Below is a small trained network, with its code and all its weights. Each question gives an input and a class and asks what happens when units are switched off, that is, made to give their printed mean instead of their output.

import numpy as np


def w(rows, s, z=0):
    codes = np.array(rows[::2]) - 128.0
    scale = np.full(codes.shape[1], s)
    scale[-1] = z or s
    return codes * scale


def f(y):
    return np.maximum(y, 0)


def log_softmax(a):
    a = a - a.max(-1, keepdims=True)
    return a - np.log(np.exp(a).sum(-1, keepdims=True))


def net(x, mask):
    res = np.array(x, float).reshape(1, 4) / 4 @ E
    y = f(res @ A[0][:, :-1].T + A[0][:, -1])
    res = res + np.where(mask, y, B[0][:, -1]) @ B[0][:, :-1]
    return log_softmax(res[-1] @ U[:, :-1].T + U[:, -1])


A, B = {}, {}
E = w([
[130,229,140,155,159,180,142,163,61,183,22],'x0',
[71,117,104,72,103,141,75,150,172,179,108],'x1',
[16,179,134,179,164,216,71,117,173,80,133],'x2',
[226,130,157,173,182,91,26,246,159,110,115],'x3',
],0.014)
A[0] = w([
[177,177,167,153,153,157,30,195,211,74,209,144],'n0',
[89,16,145,152,117,50,139,106,175,129,218,242],'n1',
[116,222,127,164,130,128,105,166,93,153,85,234],'n2',
[79,78,88,189,136,163,101,130,207,27,193,137],'n3',
[39,183,150,183,164,217,89,91,166,38,100,148],'n4',
[100,138,88,74,80,173,246,59,98,143,101,209],'n5',
[174,136,221,159,148,61,50,206,155,135,108,42],'n6',
[75,162,134,142,159,163,111,108,129,97,132,1],'n7',
[122,117,158,121,133,129,166,119,94,212,67,176],'n8',
[94,152,164,110,50,166,176,34,119,139,165,188],'n9',
[87,151,135,139,108,87,84,159,136,108,93,133],'n10',
[2,117,133,140,87,121,217,94,103,128,171,12],'n11',
],0.0091,0.0084)
B[0] = w([
[66,196,165,171,177,168,66,141,104,119,184,233],'n0',
[174,36,72,83,68,148,141,164,90,118,78,230],'n1',
[126,112,131,78,80,109,172,40,159,131,119,227],'n2',
[72,186,206,164,148,121,81,102,112,166,163,212],'n3',
[208,54,17,112,148,143,186,155,116,95,31,252],'n4',
[95,195,188,166,159,42,52,101,158,94,207,245],'n5',
[203,57,97,86,61,126,254,128,104,154,108,216],'n6',
[122,167,200,36,18,8,156,71,218,212,183,161],'n7',
[102,166,143,144,179,126,91,138,91,65,162,192],'n8',
[149,84,83,58,106,120,183,91,142,130,139,221],'n9',
[155,165,163,114,147,151,109,135,101,143,122,162],'n10',
[176,79,90,163,144,189,135,181,75,72,11,197],'n11',
],0.011,0.021)
U = w([
[130,99,130,68,20,59,206,45,186,142,141,133],'0',
[162,78,64,137,133,193,162,199,97,95,30,75],'1',
[11,231,250,208,207,131,50,66,144,94,206,255],'2',
],0.011,0.0028)

Each question gives the input, the list of numbers given to net, and the class t.
The units are the neurons (one row each of A and B). Each row of codes is followed by its name. A weight is (code - 128) times the scale printed after its matrix; where a second scale follows, it is the last column's (A, B and U).
mask holds one flag per neuron, in row order. A switched-off neuron (its flag False) gives its mean, the last column of its row in B, instead of its output. The means were averaged over made-up inputs and are rounded, as every weight is.
A unit's drop is (log p(t) with every unit on - log p(t) with that unit switched off) / (log p(t) with every unit on - log p(t) with every unit switched off).
The circuit of an input: a set's keep is (log p(t) with only the set's units on - log p(t) with every unit switched off) / (log p(t) with every unit on - log p(t) with every unit switched off). Starting from all 12 units, units are removed one at a time, each time the one whose removal leaves the highest keep (on an exact tie, the one counted first), for as long as the keep stays at least 0.8.
units of the circuit, in order: the units of the circuit, biggest drop first
unit that matters most: the unit with the biggest drop
k most important neurons: the k neurons with the biggest drops, biggest first
drop when u is switched off: that unit's drop, to one decimal
input [-8,6,4,2], class 2: units of the circuit, in order => (n3)
input [8,-4,6,-1], class 0: 2 most important neurons => (n7 n2)
input [7,-5,7,0], class 0: 4 most important neurons => (n7 n2 n11 n1)
input [5,-8,6,-2], class 0: 2 most important neurons => (n7 n2)
input [-4,3,7,8], class 2: 2 most important neurons => (n0 n3)
input [4,0,-6,7], class 0: 3 most important neurons => (n4 n11 n2)
input [-1,-2,-2,2], class 1: 2 most important neurons => (n5 n2)
input [-4,-7,1,0], class 1: 4 most important neurons => (n5 n1 n2 n7)
input [6,1,-3,4], class 0: 3 most important neurons => (n2 n4 n11)
input [-8,2,0,8], class 1: 2 most important neurons => (n1 n6)
input [-7,1,7,-7], class 1: 2 most important neurons => (n11 n4)
input [3,-3,-2,4], class 0: 2 most important neurons => (n4 n11)
input [4,7,7,-2], class 0: 2 most important neurons => (n7 n2)
input [3,4,-5,4], class 0: unit that matters most => n4
input [-3,-8,1,8], class 2: 2 most important neurons => (n0 n4)
input [6,-3,-4,6], class 0: 2 most important neurons => (n2 n4)
input [-3,-2,-6,5], class 1: 2 most important neurons => (n2 n5)
input [4,-4,3,-2], class 0: drop when n5 is switched off => 0.0
input [-8,-6,5,3], class 2: drop when n3 is switched off => 2.8
input [7,5,-8,-6], class 2: unit that matters most => n5
input [-5,-2,-7,3], class 1: drop when n9 is switched off => 0.1
input [-4,4,4,8], class 2: drop when n3 is switched off => 1.2
